Below is a small trained network, with its code and all its weights. Each question gives an input and a class and asks what happens when units are switched off, that is, made to give their printed mean instead of their output.

import numpy as np


def w(rows, s, z=0):
    codes = np.array(rows[::2]) - 128.0
    scale = np.full(codes.shape[1], s)
    scale[-1] = z or s
    return codes * scale


def norm(h):
    return h / np.sqrt((h * h).mean(-1, keepdims=True) + 1e-5)


def f(y):
    return np.maximum(y, 0)


def log_softmax(a):
    a = a - a.max(-1, keepdims=True)
    return a - np.log(np.exp(a).sum(-1, keepdims=True))


def net(x, mask):
    res = np.array(x, float).reshape(1, 2) / 4 @ E
    u = 0
    for l in range(2):
        y = f(norm(res) @ A[l][:, :-1].T + A[l][:, -1])
        res = res + np.where(mask[u : u + 15], y, B[l][:, -1]) @ B[l][:, :-1]
        u += 15
    return log_softmax(norm(res)[-1] @ U[:, :-1].T + U[:, -1])


A, B = {}, {}
E = w([
[104,136,61,204,89,153,83,210],'x0',
[170,92,108,134,77,8,97,133],'x1',
],0.012)
A[0] = w([
[150,55,111,2,178,97,115,106,66],'L0N0',
[152,117,182,131,64,75,114,75,131],'L0N1',
[124,42,104,154,159,84,102,179,114],'L0N2',
[79,105,112,146,143,90,168,167,134],'L0N3',
[135,148,125,169,70,166,155,156,6],'L0N4',
[169,172,125,84,113,86,14,158,1],'L0N5',
[130,52,49,189,126,107,71,132,126],'L0N6',
[118,102,133,163,198,91,120,135,43],'L0N7',
[72,211,179,70,98,137,131,84,33],'L0N8',
[160,120,159,99,66,103,81,40,130],'L0N9',
[97,76,87,122,71,74,107,167,111],'L0N10',
[116,62,131,87,219,134,140,103,88],'L0N11',
[89,124,91,143,108,177,177,216,224],'L0N12',
[122,50,191,199,151,107,82,138,7],'L0N13',
[48,136,134,116,172,147,102,57,29],'L0N14',
],0.0081,0.0055)
B[0] = w([
[135,124,22,60,180,154,158,133,198],'L0N0',
[104,119,254,173,94,168,111,169,208],'L0N1',
[79,186,126,38,148,160,162,95,193],'L0N2',
[131,135,131,122,113,161,143,112,157],'L0N3',
[111,77,141,103,57,55,184,146,144],'L0N4',
[203,86,102,95,156,116,180,47,155],'L0N5',
[145,167,30,156,155,110,173,47,230],'L0N6',
[185,151,177,184,103,179,112,139,128],'L0N7',
[144,135,170,228,35,39,141,161,166],'L0N8',
[119,113,36,191,107,193,142,96,202],'L0N9',
[150,104,226,138,117,156,78,209,217],'L0N10',
[139,88,58,81,176,120,85,154,184],'L0N11',
[184,148,143,80,162,102,122,79,253],'L0N12',
[155,176,98,69,164,112,143,150,130],'L0N13',
[171,121,62,160,127,128,77,178,159],'L0N14',
],0.0078,0.0074)
A[1] = w([
[167,108,95,124,42,99,66,164,86],'L1N0',
[98,89,146,147,137,170,138,165,168],'L1N1',
[76,169,114,92,156,155,133,153,128],'L1N2',
[62,150,181,130,164,170,99,195,85],'L1N3',
[101,122,79,180,99,166,127,155,104],'L1N4',
[136,140,191,118,120,132,114,64,159],'L1N5',
[110,119,122,135,151,162,140,168,124],'L1N6',
[107,111,126,130,161,79,192,114,2],'L1N7',
[75,158,75,154,133,116,81,136,47],'L1N8',
[139,63,137,165,64,75,121,137,59],'L1N9',
[137,98,67,147,98,137,84,248,160],'L1N10',
[97,142,182,116,159,161,140,161,40],'L1N11',
[93,198,94,185,172,125,161,165,70],'L1N12',
[99,183,54,194,63,115,89,156,87],'L1N13',
[140,202,163,105,130,77,94,97,50],'L1N14',
],0.015,0.0053)
B[1] = w([
[25,92,205,195,55,177,162,162,246],'L1N0',
[87,169,123,164,98,102,79,121,160],'L1N1',
[97,103,150,189,62,86,159,130,207],'L1N2',
[16,51,255,178,31,143,193,169,174],'L1N3',
[247,204,95,120,214,68,66,162,179],'L1N4',
[170,181,57,157,153,79,21,170,195],'L1N5',
[136,171,185,164,75,123,94,140,173],'L1N6',
[151,136,34,47,138,212,133,88,148],'L1N7',
[181,66,17,50,163,177,154,38,169],'L1N8',
[40,128,238,196,83,219,197,150,208],'L1N9',
[205,224,177,149,148,65,24,144,226],'L1N10',
[93,55,131,166,17,113,144,158,168],'L1N11',
[106,45,123,70,147,183,181,73,195],'L1N12',
[114,60,52,10,193,152,187,68,254],'L1N13',
[196,172,203,209,111,101,43,194,160],'L1N14',
],0.0092,0.0082)
U = w([
[50,64,216,221,38,215,200,126,234],'0',
[184,68,52,64,186,208,189,23,240],'1',
[214,209,121,205,160,83,35,158,197],'2',
[56,141,110,130,208,57,204,222,2],'3',
[43,140,104,113,192,77,169,220,2],'4',
[40,150,103,120,193,57,186,208,2],'5',
[41,181,109,126,187,53,208,179,2],'6',
[55,158,104,83,172,25,217,249,2],'7',
],0.017,0.0098)

Each question gives the input, the list of numbers given to net, and the class t.
The units are the neurons (one row each of A and B). Each row of codes is followed by its name. A weight is (code - 128) times the scale printed after its matrix; where a second scale follows, it is the last column's (A, B and U).
mask holds one flag per neuron, layer by layer. A switched-off neuron (its flag False) gives its mean, the last column of its row in B, instead of its output. The means were averaged over made-up inputs and are rounded, as every weight is.
A unit's drop is (log p(t) with every unit on - log p(t) with that unit switched off) / (log p(t) with every unit on - log p(t) with every unit switched off).
The circuit of an input: a set's keep is (log p(t) with only the set's units on - log p(t) with every unit switched off) / (log p(t) with every unit on - log p(t) with every unit switched off). Starting from the 12 units with the biggest drops (on a tie, the unit counted first), units are removed one at a time, each time the one whose removal leaves the highest keep (on an exact tie, the one counted first), for as long as the keep stays at least 0.8.
units of the circuit, in order: the units of the circuit, biggest drop first
top k neurons: the k neurons with the biggest drops, biggest first
top k neurons in layer l: the k neurons of layer l with the biggest drops, biggest first
drop when u is switched off: that unit's drop, to one decimal
input [6,5], class 1: units of the circuit, in order -> L1N13
input [7,7], class 0: top 4 neurons -> L1N0; L0N0; L0N10; L0N9
input [-3,3], class 2: top 4 neurons -> L0N0; L0N1; L0N12; L0N6
input [2,3], class 2: top 2 neurons in layer 0 -> L0N2; L0N10
input [8,8], class 0: top 4 neurons -> L1N0; L1N9; L0N10; L0N9
input [4,-3], class 1: top 3 neurons -> L0N10; L0N1; L1N0
input [-3,1], class 2: top 3 neurons -> L0N12; L0N9; L0N6
input [8,3], class 1: top 2 neurons -> L0N6; L1N13
input [1,-3], class 2: top 2 neurons in layer 0 -> L0N12; L0N10
input [3,1], class 2: top 2 neurons in layer 0 -> L0N12; L0N9
input [7,5], class 1: top 2 neurons -> L1N13; L0N6
input [7,3], class 1: top 2 neurons -> L0N6; L1N13
input [6,3], class 1: drop when L0N6 is switched off -> 1.3
input [-2,-3], class 2: drop when L0N6 is switched off -> 1.2
input [3,2], class 2: drop when L1N14 is switched off -> 0.5
input [-3,8], class 0: drop when L1N0 is switched off -> 0.0
input [-6,-8], class 0: top neuron -> L0N6
